Look-ups in named tables: a row name and a column name give one cell, copied from the table.

vini =
columns: mivu, maz
kez: [542, 886]
tabe: [550, 98]
gel: [477, 877]

kez, mivu: 542
tabe, mivu: 550
gel, mivu: 477
gel, maz: 877
kez, maz: 886
tabe, maz: 98

Table fod
,kul,lop,mopame
mim,25224,28057,71528
luz,29750,14191,85979
gazaka,51196,2832,92345
mul,32308,34303,72516
mulu,38427,15616,76456
vapobug,4641,41662,60857

lop of luz is 14191
lop of mim is 28057
kul of mim is 25224
mopame of gazaka is 92345
kul of gazaka is 51196
lop of mul is 34303
Row with the largest kul: gazaka

gub:
,vor,gid,zer
sef,5818,7826,8953
sedit,5954,6747,5474
dof,6018,6258,3798
vege,6058,7507,3231
volaf,8827,5250,4103
noz,5616,7992,8407
tuz,8135,5235,6038
tuv,5054,6215,3606
kif,6022,8179,1656
kar,8883,4991,4302
papufu,5102,6591,4208
mez,4221,6823,3259

zer of mez is 3259
vor of volaf is 8827
zer of tuv is 3606
zer of papufu is 4208
gid of sedit is 6747
gid of tuz is 5235
zer of kif is 1656
zer of kar is 4302
gid of tuv is 6215
gid of sef is 7826
vor of dof is 6018
zer of noz is 8407
gid of kar is 4991
vor of tuz is 8135
vor of sef is 5818
gid of dof is 6258
vor of papufu is 5102
zer of volaf is 4103
zer of sedit is 5474

vid
|  | koseto | dunimo | nidum | vegudup | vuse | tik |
|---|---|---|---|---|---|---|
| pazakup | -9 | 27 | -30 | -16 | 13 | 12 |
| nif | 12 | -54 | 49 | 38 | -50 | 0 |
| fot | 21 | -72 | 70 | 59 | -69 | 6 |
| dun | 29 | -74 | 71 | 66 | -70 | 2 |
| gevedi | -23 | -5 | 1 | -19 | -9 | 10 |
| lir | 2 | -10 | 13 | 12 | -28 | 20 |
| pidet | -12 | -13 | 6 | -9 | -15 | 0 |
| poko | -28 | 29 | -34 | -33 | 21 | 15 |

What is the nidum of dun in vid? 71
What is the vuse of pazakup in vid? 13
What is the dunimo of dun in vid? -74
What is the tik of dun in vid? 2
What is the dunimo of lir in vid? -10
What is the vuse of lir in vid? -28
What is the vegudup of pidet in vid? -9
What is the vegudup of poko in vid? -33
What is the vuse of fot in vid? -69
What is the vuse of gevedi in vid? -9
What is the tik of nif in vid? 0
What is the koseto of pazakup in vid? -9

Table tenakup
cols = nagoger, zezed, gasi, rof, tek, fod, zimizis, zere, rarizi, sabo
dud: [57.490, -36.854, -18.710, -79.023, 58.014, 45.293, 33.205, 5.412, 43.392, -87.798]
bemevev: [33.515, -42.258, 31.190, -44.213, 61.262, -18.527, -10.266, 15.198, 14.870, -84.917]
nisedep: [5.858, -2.940, 8.473, -39.222, -30.264, -2.431, 9.656, 23.910, -2.572, -16.988]
zar: [-23.484, -42.081, 0.215, -48.464, 12.911, -7.719, 2.643, -4.746, -5.755, -82.839]
fizo: [-45.711, -27.726, -34.930, 23.758, 7.813, -63.327, 23.260, -44.481, -49.751, -44.317]
pogemo: [27.245, -16.816, -78.492, -26.457, 0.991, 8.063, -49.625, 12.114, -45.537, 10.657]
tegebu: [-27.371, -21.169, 34.017, -39.087, -0.316, -63.980, -63.675, 37.724, -11.112, 17.774]
besome: [-17.076, -37.156, -19.726, -29.532, 16.168, -25.335, 36.182, -66.187, -76.353, -32.871]
nuvab: [-20.791, -22.718, -64.208, -7.171, 30.868, -4.943, 36.984, 28.400, -24.099, 14.087]
duz: [-3.833, 4.723, -70.995, 23.774, -16.147, -41.028, -52.334, -36.633, -59.769, 17.129]
zan: [-0.713, 40.477, 0.436, -2.090, -12.160, -10.405, -46.097, 24.383, 1.218, -0.184]
sufaro: [-51.284, 38.653, 41.554, 14.220, -29.287, 27.475, -49.546, -12.858, -29.296, 20.942]
lom: [-23.452, -15.921, -42.498, -13.467, -28.333, -44.010, -18.526, 15.534, -78.138, -1.260]
zulamo: [-48.213, 64.796, 8.737, 43.814, -75.773, 61.766, -63.172, -18.177, -6.525, 37.320]

lom, nagoger -> -23.452
besome, zimizis -> 36.182
zar, zere -> -4.746
duz, gasi -> -70.995
sufaro, sabo -> 20.942
sufaro, zimizis -> -49.546
besome, zezed -> -37.156
bemevev, rof -> -44.213
besome, fod -> -25.335
zar, tek -> 12.911
zar, rof -> -48.464
lom, rof -> -13.467
besome, sabo -> -32.871
pogemo, sabo -> 10.657

